Each row is followed by its class number.
[ 13 -29 -35 -75  -4  59   1 -15 -27  21  36  17 -25  -1  -1  36 -19  12
  43  27  10 -12 -14 -19 -61 -35   4  69 -12 -17 -39   3  23 -27   5  22
  27  -8 -61   3   9]	5
[-16 -40 -11  14 -12 -18  -9  17  -3 -60  -4  41 -34  -1  11  31   9  25
 -13 -21   7  36  23  14  24  18  67 -11   8 -21  23   6 -21  34   7  13
 -10  -1  30 -17 -24]	1
[-21  -3 -23 -51  13  22 -10  22 -39   2  11 -30   4  -4 -25   8 -11   3
 -15   7  23  51 -10  -6  32  -7  60 -17 -12  11  -5 -26 -10  -2 -13 -17
   1 -24  -5  45 -22]	7
[ 21  -4 -52   5  -9 -36 -29 -25  18 -28  18 -10  15  24 -27  21   6 -43
 -25  16  11  21  -1 -20  24  12  -5  17  -2 -50 -17  11   7 -42   7  32
   5 -61  -1  -4 -20]	0
[ -5   2  18 -24 -17  39   5  13  -1  28  17 -43  -2  26  -2   4   1  -9
  24  58   5 -24 -10  11 -24  32  13   8   2  13  -4   3  11  19 -11 -28
   5   5   3  18   3]	5
[  5 -55 -73 -14  -8   9 -34  -9 -35  17 -19 -31   2 -43 -22  34   5  -2
 -18  19   8 -24  28  -1  -1 -24  55  37  -5  22   1   8  21 -35   4  10
  15 -20  -4  37  -9]	3
[-30   0  41 -25   4 -12 -14  30 -33  23  -8  38 -33 -20  43  -9 -44  36
 -23  46 -39   8 -13  36 -30 -38  42  18  -6  17  11   2 -56  27  -1 -10
 -25 -20  14  25 -28]	7
[ 29  -6  13  20  21 -35  -2  20  11  -2  23 -10 -35  28  13  -3  15  21
 -23  32  -6  24   5  10 -12  72 -58 -15  29 -59  27   6  26  34  27  38
   4 -12  -2 -13  -5]	6
[  0 -36 -18  12  11 -29 -15  24  25 -16  40  42 -53 -30  20 -44   9  10
   9  -4 -46   3  -8   4 -28   5   5  -4 -23 -39  11  15 -21   7  -4 -25
 -33 -10 -29 -37   0]	0
[-23  37  11 -13 -40  12 -62  20 -38   1  19 -24  15   8  21  12 -14 -63
  -6  -4  -1  17 -33  25  40  15  35   1 -27 -16 -39   1 -29  33   9 -24
  22 -30  10   4 -29]	2
[ 22 -25 -13  12  -2  -6  49  -6  18  14 -16  -5   3 -16  -6   0  -4  19
 -14   0   1 -57  22   8 -16  -9   1  17 -11  15  -4  18  19 -21   0  -7
  11  25  -7   9  14]	6
[ 19   0 -11  26  -6   7  23  12   6   5 -16  -1  -5  -9  -5  22   1  55
 -31  15  -5 -22  22 -12  -2  13  -1   8  11   2  17   7  13   1   3  -1
 -10  21 -34   2  12]	6
[ 16 -61 -14  24  50 -23  25 -37  32  11 -16  27 -10 -27   7 -50   0 -56
  73 -39  53  -4   8 -33 -28  -7 -24   3   8 -43 -20  28  39 -82 -13 -23
  18 -16   2 -52  -2]	7
[ 14  -7  33  18  -6 -14  22   5  28  -7   7   1  12  42 -34  -2 -44 -50
  29  14  17 -13 -19   2  -1  19  -1 -33 -12 -11  -4  12  10  12  29  37
  27  26  38   8 -51]	5
[ 29 -22 -87 -64 -25 -38  49   5 -35  13  -9 -31  13  -3   2  44  17 -65
 -19  19  16   8  -6 -28  -5   1   8 -37 -25 -11  12 -26   1 -35 -34 -41
  15  12  29  18  10]	7
[-26 -41 -41 -36  73 -62   0 -42  18  23   5 -76  36 -55 -95   1  -8 -29
   1 -36  11 -28   0 -10  17  -9  -2  22 -35 -30 -16  -4   0 -52 -12  -5
  32 -16 -14 -17  40]	2
[-20  50 -19  48   2  24 -17  26  19  15  11 -54  15 -10   3 -14  30  22
  11  47  13 -11  14  22   7  64 -12  -9   6  40  15 -22  -1  50 -24 -20
 -16  49  14  12  32]	4
[-20   2 -17   9 -20 -43  26  15  -7  10 -11  -2  21 -10 -20  18   0  34
 -17  -3 -29 -21  46  -8 -15  -2  20 -13  -5   9  -7   9   5  -1  -1  -4
 -11  33 -27  -8   6]	0
[ 29 -48  11  -7  -5 -31 -50 -17  -9   9  63  15 -24   1  25 -32   4 -15
  -7 -24 -15 -35  11  19 -43 -16 -18  -1  20  -5 -16  18 -20 -15 -41 -22
  27 -65 -39  -2   6]	0
[ 22 -16  -3  16   3 -15  28  -5  20  11   6   3 -17  -4 -37  30  22  27
   6   0  -2 -39  40  -3 -47 -25  -3  -4  -4   4   7  15  17 -34 -10  -2
  -4  14   9  17 -15]	5
[-29  15 -30 -46 -65 -12 -16  -7  -8   8 -54 -35  20  30 -23  41 -30  25
  -6  35  29  23 -26 -25  -7  26  19  46 -36  -7  -7  -3   6 -30 -15 -20
 -36   3 -45 -31  47]	7
[ -3  38   6  29  13 -17  -2 -10   9 -11 -91 -11  42  54  17 -33   0 -73
 -10  -9  27  18  23  -3  56  24  22   4  -2  -9  71  29 -22   0   0  28
  29   3 -20  14  -5]	4
[  5  -4 -36 -11  39  56  -7  -9  19   6  25  24  26  19  -2  22  37 -43
  47  40  -8 -20 -25 -15 -38 -61  12   1 -33 -39  -7   0 -19  14  -7 -10
  30  -7 -52  21  37]	5
[  9 -15   0 -12 -28 -43 -68  22 -54  11 -16  -1   3 -15  46   5 -35 -87
 -14 -15   1  45  14  23  -8   0  38   6  48  -3 -20  41 -10  -1  35  21
   9 -49   3 -16 -50]	1
[   3  -20  -13  -18   24   30  -20   32  -13   20  -13   23  -15  -51
   45  -31  -29   41  -15  -10  -20   29  -24  -29    2  -10    3   44
  -10   -7   48   21   24    9   21   13  -30   22 -101  -14   10]	1
[   1  -52  -45 -114   16   21  -18  -25   26    1    4  -65   -5   42
  -60   17   10  -14   15   15   64   55   12  -11   16   10    5   -6
  -46  -16   10   -2  -16  -56  -26  -12   23  -67    6   44  -36]	7
[  4   7 -86  24  20 -54  65 -12   5 -32 -43 -22   9 -13 -40  20  32 -57
  31 -20  61  -2  28  -7  10  34  19 -10   9  38  43  14 -21 -29 -17  -9
  29  44  50   5   1]	4
[-29  50  52 -74 -40 -12 -53 -44 -39  23 -39  22  33  -9  44  22 -29 -26
 -42 -54   2 -16  11  18   4  32  29  22  25   0   0  -1 -16  12 -22   7
 -27 -23 -24 -42 -16]	1
[  8   3  28 -28  -4  22 -44  30  41  21  36  21 -22 -16  -4 -65 -24 -50
  15 -22 -63  18 -64  -2 -23 -71  30 -13 -95 -42 -20  -4 -14 -35   1 -11
  -9 -33 -64  19 -29]	5
[ 16   2  38   2  47   8 -37  -6  25  15  -3  19   2 -48  29 -18  -7  21
  10  32 -41 -73  -6  23 -28   7  -8  21   7  -2  12  -5 -28  13 -18 -41
  -2 -44 -72  17  17]	3
[ -7   4 -41  27  35 -73 -41 -31  -5 -35   3  16  28  -4 -92  45 -31  61
 -13   3   7 -24  10  -8  23  -7 -12  42 -44  26  16  11 -86  11   2 -10
  39 -19 -72 -17  46]	0
[ -3  -5   0  -5   1 -17 -40 -53  -2  12 -23  -4   8  42  -5  66  44 -14
 -33 -57  41 -14  51  17   6   6 -45  -7  24 -17  45  10 -24   2 -22  20
   2  10  28 -33  13]	2
[ -8 -12  12 -24 -11   0 -38  22  11  36 -22  -2 -22  -5 -37  36 -11 -46
 -15 -32 -22  35 -31 -14   4 -48  29  20 -31   4  34   8 -26 -54   2 -11
 -38 -12 -39  -3 -26]	5
[ 13   1 -16 -50 -18  -9 -60 -11 -52  28 -39  33  -5 -13  48 -20 -26 -25
 -33 -10  10  29  -4 -35 -26 -39   8  -6 -11 -36  21   0 -48 -18 -25   6
   7 -21 -70 -27   8]	7
[  1 -10  17 -25 -14 -53  17   2 -23  -7 -38   7 -30   4  31  -4   8  18
 -50  32  19  -4 -18  36 -36  23 -10  23   8 -25   0  10   8  11   1  16
  27  -4  -8  -8  22]	6
[-15  -6   9   6  40  34  21   4  74 -28  50 -24 -15  15 -30 -16  22  28
  27 -54  50  36 -11 -13  54  13 -12   5 -29  32  35   5   1   5   6  30
  19   7  18  11 -50]	1
[ 12 -27 -39  -5  -1   0   4  30  14  -6 -14  24 -41 -56  10  10  15   7
  14   6 -15 -35   6 -15  -8 -27  20  32 -41  14  26  23 -39  -4   7 -35
  13   7 -36  -9 -24]	3
[ 20  15 -45  -6  -1  54   6  -5 -23  -3 -17   4   9  -5  -2  16  -6  43
  -4  16  -9 -12  27  -9  -7 -25   8  -7  12   0   5   2 -12  -8  -1 -22
 -11   2  -3  16   4]	2
[-17  21 -25 -47 -39  26 -42 -46  30  28 -40 -34  27  22 -30  47  33 -12
 -33  57 -24 -31   9  11 -19  -6   9 -16  19  -4  -8 -52   9 -43 -55  -3
 -18 -53  24  -8  33]	3
[  8   2 -20 -16  10 -32   3  -6  19   8   0 -10 -23 -13  11 -11   8  24
 -27   9 -32 -44  20  -1 -37 -13   5  30 -17  -3  37  11 -29  -7  -3   7
  -7  -8 -10   2  25]	3
[-22  56 -17   6  66   1   4  -8  -1  37  23   1 -33 -61  27   9  44   2
  -1  18  15   7  59   1  24  65 -19  38 -22  -9  17   0  10 -10 -12  -5
  -1  16  54  24 -44]	4
[-16   9   2   0  26   4  -5  24 -16  10  -2  -4 -18 -26   4  30 -33  23
 -24  28 -10  28 -16 -25  15 -21   1  57  18 -32  -1  17 -40  -9  39   5
 -16 -19   8 -10 -19]	2
[ 25  19  14  35  -5 -37 -12 -30 -32   2 -34 -15  -3   5  17   9  15 -68
  -7  24  56   4  14 -18 -27  18  26  -7  56 -22   1  28 -22 -51 -18   0
  42 -49  38  16 -31]	5
[ -1  30  17 -69 -38   1 -19  -2 -17  12 -23 -39  28  35  -7  49 -49  -1
 -62  13  21  34  -2  -1  11  10   7   4  67  33 -12 -24  27 -27 -19  43
  11 -24 -26   7   0]	1
[ 39  38 -19  -7  37 -30  46 -52 -21   5  -4  12 -56  -2  44 -14  10  -4
  -9  -1 -17 -18  73   4 -11  89 -12  20  54 -26  21 -15  34 -70   0  -1
 -10 -40 103 -18 -12]	3
[-60  27  10 -25  -6  44 -22  -2   5  28   8 -37  22   8  10  27  -6  50
 -24  -6   2  46  -8 -25  16  -3  37  49   5   8  27   3 -26  16  23  43
 -55  -2  10  10  -9]	1
[ -9  32 -43 -11  18 -36 -35 -40 -52  -3 -25  22  20 -52 -60  55  -9  11
 -16   9  49 -33  21  -5 -16  14 -25 -17  18   7  19  40 -67  40  17 -18
 -17   9  65 -24 -52]	2
[ 24 -25 -24 -24  57  28  17 -28  30 -19 -19  30  48 -36 -33  21 -30 -18
  35  53  43 -32 -26   1   5  21 -12 -25   4 -24 -34 -22   9 -18 -14 -65
 -29 -13  18  16  -6]	7
[  7  31 -11   1  -6  33   1  -1  -5  -2 -27  -9 -11   2  35 -10  30  -2
  13  37   0   5 -21  13 -14  43   9 -10  26  11  33  -8   1 -11   2 -30
 -31 -29  45  31 -21]	3
[-36 -14  17  33 102  19  10   1  48  -8  43  21 -17 -17 -55 -32 -11  85
  61  66  17  24  29 -19 -16  36 -19 -16  18 -25 -34  20  12 -10   9 -21
  16 -31  -3  14 -21]	0
[-18  10  29 -18  13 -52  -1   1  -6  22  -4 -38 -21 -19 -34  11  13 -27
  14 -54  15   5  54  68   0  64  -5  -1  27  36  -7  21   7   5  36  27
  -4  -7  46 -24 -79]	6
[ 29  13 -13  -4 -59  44 -22  49 -22   3 -31 -13   0  35  50  23  14   9
 -33 101   6  24 -29 -17 -42 -38  11   4  -5 -26  -4   0  -2  19   3  18
  26  13 -70  39  23]	5
[ 34  16 -56 -16  10 -71 -51 -26  -2  -3  26 -25  12 -77 -63  21 -27  41
 -23 -37   8 -15  33   1 -41 -16 -20  40 -14  32 -47  10 -70 -74   8 -26
 -35 -41 -43  -1   3]	0
[ 14  16 -19 -17 -14  89 -17 -18 -39  33 -47   4  12  -9  31  41   6  61
   6  27  37  -5 -40 -55 -26  20 -17  61   9  -4  53  -5  -2  -6  -4 -16
 -48  44 -96  -8  52]	5
[ 30 -26 -27   3  12   7   4  29   9 -21 -15  13 -23   6  47  37   9 -23
  24  59  -6  32   8   9  12  10  13 -10   4 -20  32 -15 -55   8  -1  -7
   8 -23   6  16 -34]	7
[ 11 -28  20  21  29 -12  12  34  29  -3  -5 -27 -13  15 -22  67 -28  40
 -33  59 -12  20  -1  22  36  12   0  43   6  10  18  -6 -52  -3  36  13
  14 -25   5  45 -12]	6
[  8  28   4 -14 -33 -36   4  -3 -50 -19 -12   7 -22  21   8   1   1   8
 -24 -52  21   9  23  34  12  40  17   7 -15  11   3  11   6  21  20  34
  40   7 -18  -7 -24]	6
[ 36  -7 -83 -10 -33 -16  80 -29  -4 -23 -18 -31  13   0 -15  37  16  10
  21  -3  27 -59   4   3 -42  -6 -33  10  26  32   8   1   0 -22  -9  -3
  10  40  39 -21  28]	2
[ 38  57   0   2  -8 -70 -20 -19 -20 -22 -33   8  32  -7 -18 -16 -11 -15
 -50  15  15 -15  -7  21 -20  19 -29 -30   6 -35 -28   9   5  10  20  31
  28 -32 -24  -2 -18]	6
[-10  12 -33  14  30  43  -6  19 -16  -7  32 -45  12 -22  -8  -6  11  32
 -16  13  18  -2  14  11  27   3  30  11  -4  -3 -13  14  30  33  22   8
  -3  15   4  48 -10]	2
[-16  39  31  -7   7  28 -19 -37  52  35   2 -34  48  60 -72  50  12 -66
  29   3   0 -35  41  34  -9  -1   5   1  36  15 -21  20  64 -22   2  39
 -24 -29  19   7 -46]	5
[-48 -16  36 -27 -17  20 -31  39 -36  41  29 -57   3   3  22  28 -12 -12
   3  32 -31  14 -12  -3   6 -25  57  22   8  -4  -3  19 -77  31   4 -20
  27 -52   3  46 -37]	2
[ -4  16 -40 -31  -1  42 -48  -8 -19  13 -17  39   5 -43   2   1 -13  49
 -28 -28 -15  19  29 -17 -15 -46  37   0 -17  12  24  18  -6 -11   2   5
 -49   2 -38   3 -18]	1
[-31  31  64 -29  32 -14 -44 -22  -3  35  25 -39  39  43 -13 -17 -20  -6
  21 -16 -22  -2 -54  16  -6  18 -28  35   0 -10  -1 -11   3  10  28  30
  17 -68 -43  23  12]	3
[  0  -5 -33  40  48  69 -36 -10 -30 -13  -4  81   1 -41  66  -4  16  -1
   4  33  13  15   8  -1  14  10  50 -20 -11 -47  41  -2 -33  37   0   4
 -25  12  39  77 -40]	4
[  9 -25 -27  -5 -17   8   1   0  67   2   2 -34  22  -4  -1 -46 -28 -12
   2 -24 -24 -31  10 -13  -8 -10  17 -23   3  17  37  -5   3  14 -21  53
  -6  43 -51 -49  32]	1
[  1   4   6  -9  25 -17 -21   4  -2   3  34 -25   8  32 -22 -23  12 -98
 -14 -50   0  10   0  17  15 -34  14 -40  32 -23  -3  34  21  -5  -2   2
  21 -54  22  15 -39]	2
[  4  58  -1 -42  34 -13 -22  -2   4  35  53 -26 -24  13  14 -71  27 -48
 -23 -42 -61 -11 -26 -17   0 -50 -15  47 -18  -2  25  -3 -22 -23 -12  -4
  27 -83 -51 -17  24]	3
[ -2  52  18  48  -3  -7  11   8  38  -5  -9 -26 -20  13 -27 -34  13   6
  18  36   4   4  16 -15 -15  49  11 -22  10 -26  -8   1  41 -20 -11   5
  -1   3   2 -29  -4]	5
[ 14 -15  -5  14   3 -15  60  -4  10  19  -6   8 -24   3  16  15  13  63
   0  -2 -30 -35  46   4 -43  -4 -12   5  -2   8  23  -4 -15 -15 -11   3
  21  29 -11  -3  36]	6
[-39  36 -14 -12 -17 -68  60  13 -40 -29  -1 -16  39 -23 -39  -4  39  49
   4 -61  11 -10   9 -17   8  26   5 -12 -15  -5 -48 -30   2  32  10 -20
  18  45 -49 -54  30]	0
[  3   1  -9  -4 -18  30  18  -9 -26 -45 -35  19  16   6   1  -6  12  18
  36  -6  29 -15 -11  12  -1  19  30 -18  24  12   7  -5 -25  32  36  -4
  -6 -12  44  12 -51]	3
[ -9  37 -14  13  31 -29 -53 -23 -32  18  25  16 -10 -41  23 -22  26  53
 -55 -22  -3   5  32 -30 -39 -11 -15   5  33 -24  27   7 -48  10 -17  30
 -24  -9 -58 -25  22]	0
